Below are the code and all the weights of a small trained network. Each question names an input and a target symbol and asks about switching units off, where a switched-off unit gives its printed mean instead of its output.

import numpy as np


def w(rows, s, z=0):
    codes = np.array(rows[::2]) - 128.0
    scale = np.full(codes.shape[1], s)
    scale[-1] = z or s
    return codes * scale


def f(y):
    return np.maximum(y, 0)


def softmax(a):
    e = np.exp(a - a.max(-1, keepdims=True))
    return e / e.sum(-1, keepdims=True)


def log_softmax(a):
    a = a - a.max(-1, keepdims=True)
    return a - np.log(np.exp(a).sum(-1, keepdims=True))


def net(x, mask):
    ids = ['δεζλμξπστψω'.index(c) for c in x.split()]
    T = len(ids)
    res = E[ids] + P[:T]
    u = 0
    for l in range(2):
        r = res
        for j in range(3):
            rows = slice(3 * j, 3 * j + 3)
            q, k, v = (r @ M[l][rows].T for M in (Q, K, V))
            z = softmax(np.where(np.tri(T) > 0, q @ k.T / 3**0.5, -1e9)) @ v
            o = O[l][rows]
            res = res + np.where(mask[u + j], z, o[:, -1]) @ o[:, :-1]
        u += 3
        y = f(res @ A[l][:, :-1].T + A[l][:, -1])
        res = res + np.where(mask[u : u + 8], y, B[l][:, -1]) @ B[l][:, :-1]
        u += 8
    return log_softmax(res[-1] @ U[:, :-1].T + U[:, -1])


Q, K, V, O, A, B = {}, {}, {}, {}, {}, {}
E = w([
[175,125,99,202,165,192,88,137],'δ',
[144,77,151,120,178,84,193,179],'ε',
[67,125,125,125,158,116,34,98],'ζ',
[80,85,67,82,232,125,237,137],'λ',
[147,168,184,119,150,102,130,119],'μ',
[129,182,88,133,125,66,103,174],'ξ',
[140,255,99,44,117,142,150,129],'π',
[151,163,172,141,146,173,77,145],'σ',
[133,184,136,147,171,124,189,84],'τ',
[184,118,135,145,166,141,157,165],'ψ',
[193,61,68,85,114,137,24,155],'ω',
],0.024)
P = w([
[4,143,80,192,34,130,126,254],'0',
[109,122,89,195,133,113,124,131],'1',
[114,130,90,176,149,122,132,128],'2',
[129,123,99,151,153,135,122,142],'3',
[130,121,94,140,166,130,124,144],'4',
[126,124,89,138,180,136,133,139],'5',
[128,117,85,125,177,145,134,140],'6',
[135,126,85,104,174,152,131,135],'7',
[122,133,81,97,181,145,130,133],'8',
[127,123,87,81,187,151,137,134],'9',
[125,124,78,74,192,154,136,139],'10',
[123,110,80,52,195,158,135,151],'11',
[111,124,78,57,202,161,146,147],'12',
],0.0088)
Q[0] = w([
[55,191,92,127,149,240,137,145],'0.h1',
[106,92,110,39,198,183,121,70],'0.h1',
[82,178,75,155,145,142,106,193],'0.h1',
[129,154,72,116,210,168,6,158],'0.h2',
[186,167,124,112,223,38,169,140],'0.h2',
[131,146,170,112,2,65,168,130],'0.h2',
[68,84,132,175,13,131,106,68],'0.h3',
[104,115,152,176,133,80,142,128],'0.h3',
[153,219,123,55,237,163,124,157],'0.h3',
],0.0087)
K[0] = w([
[73,85,99,76,79,190,132,24],'0.h1',
[131,48,99,93,83,152,99,191],'0.h1',
[97,96,68,94,182,50,116,181],'0.h1',
[163,40,62,14,87,157,2,81],'0.h2',
[94,73,118,14,134,118,201,81],'0.h2',
[160,169,131,139,58,90,189,181],'0.h2',
[63,170,151,141,177,121,131,237],'0.h3',
[150,128,160,82,202,171,149,139],'0.h3',
[134,101,125,74,156,96,94,108],'0.h3',
],0.0083)
V[0] = w([
[127,134,151,117,76,140,122,101],'0.h1',
[175,140,177,121,46,137,162,174],'0.h1',
[199,130,91,101,132,116,104,121],'0.h1',
[214,150,59,113,112,2,106,123],'0.h2',
[168,114,158,139,89,154,131,131],'0.h2',
[111,119,149,78,129,52,106,94],'0.h2',
[168,81,92,78,145,125,90,107],'0.h3',
[163,106,100,110,99,67,126,59],'0.h3',
[149,115,125,109,130,83,98,156],'0.h3',
],0.0094)
O[0] = w([
[59,172,26,145,116,48,174,98,28],'0.h1',
[83,232,80,151,60,162,165,130,2],'0.h1',
[153,170,189,252,66,74,118,123,188],'0.h1',
[138,86,170,96,118,59,215,153,205],'0.h2',
[102,185,136,146,64,123,224,61,35],'0.h2',
[105,160,169,62,195,2,161,132,113],'0.h2',
[130,79,72,157,98,94,55,13,252],'0.h3',
[158,136,69,129,104,6,123,49,100],'0.h3',
[88,63,144,95,64,102,88,140,202],'0.h3',
],0.0059)
A[0] = w([
[113,2,137,219,142,163,107,81,254],'0.n1',
[212,96,124,150,142,95,77,65,112],'0.n2',
[198,210,157,131,141,105,120,149,102],'0.n3',
[148,126,54,5,17,153,161,189,70],'0.n4',
[81,172,63,145,169,92,83,97,187],'0.n5',
[107,128,176,129,88,85,175,161,32],'0.n6',
[127,157,89,110,140,144,224,107,67],'0.n7',
[180,167,89,180,83,122,116,50,129],'0.n8',
],0.0078,0.0054)
B[0] = w([
[160,203,98,51,87,67,128,146,251],'0.n1',
[2,136,153,71,164,90,215,145,209],'0.n2',
[111,107,136,160,206,82,91,173,152],'0.n3',
[112,112,94,197,148,63,181,163,149],'0.n4',
[199,128,201,69,122,173,127,183,160],'0.n5',
[43,157,114,225,193,103,103,161,130],'0.n6',
[168,188,48,92,210,52,122,89,134],'0.n7',
[110,20,121,79,73,79,87,182,152],'0.n8',
],0.0083,0.015)
Q[1] = w([
[145,153,132,82,122,59,165,164],'1.h1',
[204,160,138,61,254,124,119,204],'1.h1',
[134,109,167,204,182,200,195,123],'1.h1',
[121,141,123,86,79,92,146,102],'1.h2',
[155,95,172,80,157,99,134,141],'1.h2',
[113,140,111,100,49,101,118,72],'1.h2',
[159,141,179,60,112,80,118,149],'1.h3',
[83,111,84,103,81,68,115,59],'1.h3',
[135,131,163,140,110,75,145,66],'1.h3',
],0.011)
K[1] = w([
[118,57,94,55,110,117,113,193],'1.h1',
[96,61,101,49,169,115,78,43],'1.h1',
[125,162,175,145,182,129,197,67],'1.h1',
[55,108,108,130,30,167,155,210],'1.h2',
[69,107,142,34,123,151,108,237],'1.h2',
[56,162,118,196,50,125,174,180],'1.h2',
[2,94,160,82,173,159,162,132],'1.h3',
[66,188,141,170,32,152,201,175],'1.h3',
[78,159,160,184,165,167,169,118],'1.h3',
],0.01)
V[1] = w([
[138,111,220,108,144,197,199,146],'1.h1',
[169,61,91,106,81,130,203,144],'1.h1',
[177,126,57,151,135,152,203,161],'1.h1',
[95,100,109,65,151,180,72,134],'1.h2',
[53,134,84,171,101,180,147,97],'1.h2',
[254,184,110,145,81,113,104,151],'1.h2',
[195,45,190,164,109,164,110,142],'1.h3',
[142,224,178,96,113,206,118,104],'1.h3',
[162,151,162,141,65,85,153,143],'1.h3',
],0.0088)
O[1] = w([
[59,104,211,117,253,98,149,51,57],'1.h1',
[117,91,17,52,162,129,112,123,162],'1.h1',
[123,80,132,130,237,121,26,129,94],'1.h1',
[146,198,36,98,65,117,138,81,221],'1.h2',
[216,129,120,126,168,65,101,98,8],'1.h2',
[50,145,126,209,173,118,172,209,115],'1.h2',
[218,192,130,112,149,62,53,140,57],'1.h3',
[138,57,132,228,39,77,179,163,101],'1.h3',
[218,75,222,96,167,127,189,191,83],'1.h3',
],0.0077,0.013)
A[1] = w([
[89,2,134,111,216,145,95,95,103],'1.n1',
[90,116,231,150,166,28,136,24,113],'1.n2',
[141,80,216,111,179,61,117,248,222],'1.n3',
[245,140,126,157,181,14,41,91,232],'1.n4',
[212,77,82,89,131,121,223,104,1],'1.n5',
[81,117,120,154,54,141,95,110,185],'1.n6',
[246,97,103,168,217,239,222,131,131],'1.n7',
[81,74,35,110,90,84,153,105,165],'1.n8',
],0.0088,0.0031)
B[1] = w([
[146,125,161,99,68,163,191,125,168],'1.n1',
[110,5,152,66,123,192,190,246,136],'1.n2',
[138,111,61,208,73,125,149,2,185],'1.n3',
[34,180,126,150,134,220,145,121,148],'1.n4',
[82,131,138,151,89,132,72,99,177],'1.n5',
[187,150,124,141,181,82,170,148,177],'1.n6',
[253,157,147,79,201,55,81,177,143],'1.n7',
[152,131,215,158,185,130,88,138,253],'1.n8',
],0.0095,0.026)
U = w([
[48,137,3,101,208,26,142,150,104],'δ',
[59,162,103,109,180,204,36,141,247],'ε',
[117,215,134,98,69,136,123,157,167],'ζ',
[228,190,132,128,185,116,62,74,78],'λ',
[129,103,140,108,87,84,30,132,188],'μ',
[172,107,49,58,85,134,118,85,2],'ξ',
[73,104,146,150,97,226,89,157,119],'π',
[124,208,234,218,154,242,9,137,64],'σ',
[115,150,185,130,239,118,104,197,113],'τ',
[81,149,49,159,74,159,48,70,71],'ψ',
[162,118,40,117,91,198,62,213,91],'ω',
],0.0049,0.0038)

Each question gives the input, a string of symbols that net reads in full, and the target symbol t.
The units are the heads (3 rows each of Q, K, V and O) and the neurons (one row each of A and B). Each row of codes is followed by its name. A weight is (code - 128) times the scale printed after its matrix; where a second scale follows, it is the last column's (O, A, B and U).
mask holds one flag per unit, layer by layer, with each layer's heads first. A switched-off unit (its flag False) gives its mean, the last column of its rows in O or B, instead of its output. The means were averaged over made-up inputs and are rounded, as every weight is.
A unit's drop is (log p(t) with every unit on - log p(t) with that unit switched off) / (log p(t) with every unit on - log p(t) with every unit switched off).
The circuit of an input: a set's keep is (log p(t) with only the set's units on - log p(t) with every unit switched off) / (log p(t) with every unit on - log p(t) with every unit switched off). Starting from the 12 units with the biggest drops (on a tie, the unit counted first), units are removed one at a time, each time the one whose removal leaves the highest keep (on an exact tie, the one counted first), for as long as the keep stays at least 0.8.
circuit, biggest first: the units of the circuit, biggest drop first
top k neurons: the k neurons with the biggest drops, biggest first
which heads matter: for each layer, one digit per head in row order, 1 if its drop is at least 0.15 and else 0, layers parted by /
input τ μ ω, target τ: which heads matter => 101 / 001
input ψ δ σ μ ω ζ τ δ μ ε, target ψ: which heads matter => 011 / 011
input μ ε ξ τ δ π ζ λ λ ζ δ, target ζ: circuit, biggest first => (1.h1 0.n1)
input τ τ μ τ τ ψ ψ μ σ σ δ δ τ, target τ: which heads matter => 001 / 100
input δ μ ε, target ξ: top 3 neurons => (1.n3 1.n8 1.n1)
input ε ξ ε ω ε ξ ψ μ τ, target ε: which heads matter => 111 / 111
input ω δ ξ, target ω: which heads matter => 001 / 100
input λ δ τ σ π π ζ σ μ, target ζ: top 3 neurons => (1.n8 1.n3 1.n6)
input σ τ ζ ψ, target ζ: circuit, biggest first => (1.h1)
input σ ψ δ, target ω: top 3 neurons => (0.n1 1.n8 0.n8)
input π ω δ, target π: circuit, biggest first => (1.h3 0.h3 0.n8)
input τ ε ξ ω, target τ: top 3 neurons => (1.n8 0.n2 0.n7)
input δ δ ζ, target ζ: which heads matter => 000 / 100
input λ ω δ, target λ: circuit, biggest first => (1.n8 0.h2 0.h3 1.h2)
input ξ δ ψ δ τ ξ ψ μ μ π, target δ: which heads matter => 001 / 010
input π ω ξ ξ ψ ξ ζ δ ψ ξ ξ π, target π: circuit, biggest first => (0.h3 1.h3 0.h1 0.n7)
input ψ ψ ζ ψ ψ λ μ π π, target ε: circuit, biggest first => (1.h3 0.h1)
input μ ψ ψ λ π τ ψ ζ σ δ ζ μ ξ, target ζ: which heads matter => 010 / 110
input ω ε σ λ ω ψ, target μ: circuit, biggest first => (0.h3 0.n8)
input ε τ ξ ζ ω ζ λ ε μ, target ε: top neuron => (0.n1)
input ζ δ ε ψ π π μ π μ σ, target ζ: top 2 neurons => (1.n8 0.n4)
input ω μ δ μ μ ψ ψ, target ω: circuit, biggest first => (1.h1 0.h3)
input π ε ζ σ μ λ ξ τ ψ ω τ δ, target π: top 2 neurons => (0.n4 0.n7)
input λ ε λ ε ω μ ψ μ ξ ψ, target λ: circuit, biggest first => (1.n8 0.h3 1.h2)
input μ π σ ω, target μ: top 3 neurons => (0.n1 1.n8 1.n5)
input δ δ σ λ σ ε μ μ ψ δ ψ μ, target ε: top neuron => (1.n3)
input ψ π ψ δ ξ π ξ, target ψ: which heads matter => 001 / 010
input ξ μ σ π, target δ: top 4 neurons => (1.n8 0.n4 0.n7 1.n3)
